Below are the code and all the weights of a small trained network. Each question names an input and a target symbol and asks about switching units off, where a switched-off unit gives its printed mean instead of its output.

import numpy as np


def w(rows, s, z=0):
    codes = np.array(rows[::2]) - 128.0
    scale = np.full(codes.shape[1], s)
    scale[-1] = z or s
    return codes * scale


def f(y):
    return y / 2 * (1 + np.tanh(0.7978845608 * (y + 0.044715 * y**3)))


def softmax(a):
    e = np.exp(a - a.max(-1, keepdims=True))
    return e / e.sum(-1, keepdims=True)


def log_softmax(a):
    a = a - a.max(-1, keepdims=True)
    return a - np.log(np.exp(a).sum(-1, keepdims=True))


def net(x, mask):
    ids = ['ΔΛΞΦαβθμψω'.index(c) for c in x.split()]
    T = len(ids)
    res = E[ids] + P[:T]
    r = res
    for j in range(2):
        rows = slice(4 * j, 4 * j + 4)
        q, k, v = (r @ M[0][rows].T for M in (Q, K, V))
        z = softmax(np.where(np.tri(T) > 0, q @ k.T / 4**0.5, -1e9)) @ v
        o = O[0][rows]
        res = res + np.where(mask[j], z, o[:, -1]) @ o[:, :-1]
    y = f(res @ A[0][:, :-1].T + A[0][:, -1])
    res = res + np.where(mask[2:6], y, B[0][:, -1]) @ B[0][:, :-1]
    return log_softmax(res[-1] @ U[:, :-1].T + U[:, -1])


Q, K, V, O, A, B = {}, {}, {}, {}, {}, {}
E = w([
[111,41,161,181,146,196],'Δ',
[190,87,52,139,79,136],'Λ',
[125,151,137,127,72,153],'Ξ',
[180,152,107,92,130,207],'Φ',
[124,135,65,216,40,90],'α',
[51,114,165,77,105,132],'β',
[92,124,110,105,79,146],'θ',
[241,81,115,158,178,96],'μ',
[93,42,128,121,106,178],'ψ',
[135,161,7,21,161,83],'ω',
],0.018)
P = w([
[137,131,197,191,184,64],'0',
[39,79,78,139,194,197],'1',
[89,100,223,74,205,88],'2',
[106,153,66,170,79,44],'3',
[126,91,233,31,174,72],'4',
[96,91,42,74,155,191],'5',
[173,102,254,21,170,56],'6',
[126,34,31,180,165,188],'7',
[141,71,246,54,211,65],'8',
[135,101,62,178,159,187],'9',
],0.0078)
Q[0] = w([
[76,154,98,199,138,59],'H0',
[154,119,131,159,201,97],'H0',
[167,121,62,156,12,193],'H0',
[152,76,67,127,107,151],'H0',
[139,109,79,214,95,88],'H1',
[131,125,108,82,148,160],'H1',
[154,205,121,93,127,70],'H1',
[113,51,180,157,148,100],'H1',
],0.011)
K[0] = w([
[62,254,199,139,166,137],'H0',
[163,82,154,130,152,125],'H0',
[188,62,47,76,106,152],'H0',
[210,181,70,109,166,95],'H0',
[20,175,175,221,115,170],'H1',
[174,152,118,96,87,184],'H1',
[203,157,71,81,178,55],'H1',
[72,45,248,158,158,56],'H1',
],0.0084)
V[0] = w([
[102,150,174,113,158,35],'H0',
[54,59,188,169,187,121],'H0',
[161,254,231,220,145,153],'H0',
[184,121,141,135,244,77],'H0',
[98,194,208,154,111,156],'H1',
[85,94,124,135,20,12],'H1',
[137,148,167,90,235,64],'H1',
[67,102,103,30,180,97],'H1',
],0.0083)
O[0] = w([
[179,221,177,10,222,167,81],'H0',
[189,120,229,178,42,121,118],'H0',
[212,223,149,140,127,212,1],'H0',
[254,107,121,38,98,94,150],'H0',
[161,204,110,81,40,218,72],'H1',
[97,169,98,63,220,108,82],'H1',
[128,120,235,201,160,127,121],'H1',
[29,122,189,220,190,58,182],'H1',
],0.0068,0.0078)
A[0] = w([
[139,98,94,142,23,35,124],'N0',
[81,83,20,200,81,228,3],'N1',
[141,118,206,32,169,114,111],'N2',
[32,195,2,158,36,146,2],'N3',
],0.0063,0.0015)
B[0] = w([
[84,51,136,54,203,174,230],'N0',
[103,197,116,108,193,149,255],'N1',
[120,141,216,173,132,243,157],'N2',
[162,98,195,190,149,254,213],'N3',
],0.0089,0.0074)
U = w([
[100,47,148,173,71,151,137],'Δ',
[77,84,47,39,151,45,231],'Λ',
[126,182,120,122,223,166,5],'Ξ',
[146,133,48,188,89,142,220],'Φ',
[138,123,2,248,134,141,55],'α',
[52,156,199,53,180,186,71],'β',
[82,136,79,164,107,83,62],'θ',
[168,88,162,77,200,130,67],'μ',
[165,50,87,94,149,116,62],'ψ',
[85,126,144,112,227,109,236],'ω',
],0.0082,0.0029)

Each question gives the input, a string of symbols that net reads in full, and the target symbol t.
The units are the heads (4 rows each of Q, K, V and O) and the neurons (one row each of A and B). Each row of codes is followed by its name. A weight is (code - 128) times the scale printed after its matrix; where a second scale follows, it is the last column's (O, A, B and U).
mask holds one flag per unit, heads first, then neurons. A switched-off unit (its flag False) gives its mean, the last column of its rows in O or B, instead of its output. The means were averaged over made-up inputs and are rounded, as every weight is.
A unit's drop is (log p(t) with every unit on - log p(t) with that unit switched off) / (log p(t) with every unit on - log p(t) with every unit switched off).
The circuit of an input: a set's keep is (log p(t) with only the set's units on - log p(t) with every unit switched off) / (log p(t) with every unit on - log p(t) with every unit switched off). Starting from all 6 units, units are removed one at a time, each time the one whose removal leaves the highest keep (on an exact tie, the one counted first), for as long as the keep stays at least 0.8.
units of the circuit, in order: the units of the circuit, biggest drop first
most important unit: the unit with the biggest drop
top k neurons: the k neurons with the biggest drops, biggest first
heads that matter: for each layer, one digit per head in row order, 1 if its drop is at least 0.15 and else 0, layers parted by /
input Δ β θ α α ω θ Ξ, target Λ: heads that matter => 10
input Λ Φ Δ Ξ, target β: top 3 neurons => [N0; N3; N1]
input Λ Δ Δ θ Φ ψ Φ, target Δ: units of the circuit, in order => [H1; H0]
input Λ ψ Δ ψ θ Λ, target ω: units of the circuit, in order => [N3; N1; H0; N0]
input Λ ψ β Λ, target ω: heads that matter => 10
input ω Δ ω Φ, target Λ: units of the circuit, in order => [N3; H0]
input Φ ω Ξ ω Λ ω ψ Ξ Φ, target ω: units of the circuit, in order => [H1]
input Ξ Λ ω ω Ξ, target ω: heads that matter => 01
input Δ α Δ Λ Ξ, target Λ: heads that matter => 01
input Δ μ Φ θ ω, target ω: heads that matter => 01
input ω θ α Δ Ξ Δ Φ μ μ Φ, target ψ: units of the circuit, in order => [H0; H1]
input μ Φ Λ α Φ α, target Ξ: units of the circuit, in order => [N3; N1; H1]
input μ Λ μ, target μ: heads that matter => 10
input Λ Φ Δ Λ β Δ Δ, target Δ: heads that matter => 10
input Λ α β ω Λ μ, target Λ: most important unit => N3
input β β Ξ Λ Δ Φ Λ Φ Ξ Φ, target α: units of the circuit, in order => [H0; N0]
input β Φ ω θ Λ ω Φ Δ, target Λ: units of the circuit, in order => [H0; N3]
input Λ μ ω ψ Δ Λ ψ, target Λ: heads that matter => 10
input ω Λ Φ Φ θ, target Λ: top 3 neurons => [N3; N1; N2]
input θ Δ θ Ξ ψ Φ Φ θ, target β: most important unit => N1
input θ θ Δ Ξ, target β: top 3 neurons => [N3; N0; N1]
input θ Φ β Λ Φ Δ Φ Δ, target α: top 2 neurons => [N0; N2]
input ψ θ Δ ψ Φ, target Δ: heads that matter => 11
input Ξ Δ Λ ω Ξ θ ω μ, target Λ: top 3 neurons => [N3; N2; N0]
input ψ Δ Λ Φ α Φ β Ξ Λ, target Λ: top 3 neurons => [N3; N2; N0]
input μ ω ψ Δ, target Λ: top 2 neurons => [N3; N2]
input Δ μ Λ ω β ω θ θ, target Λ: top neuron => [N2]
input β Φ β ω ω θ ψ ω Δ, target Δ: top 2 neurons => [N1; N0]
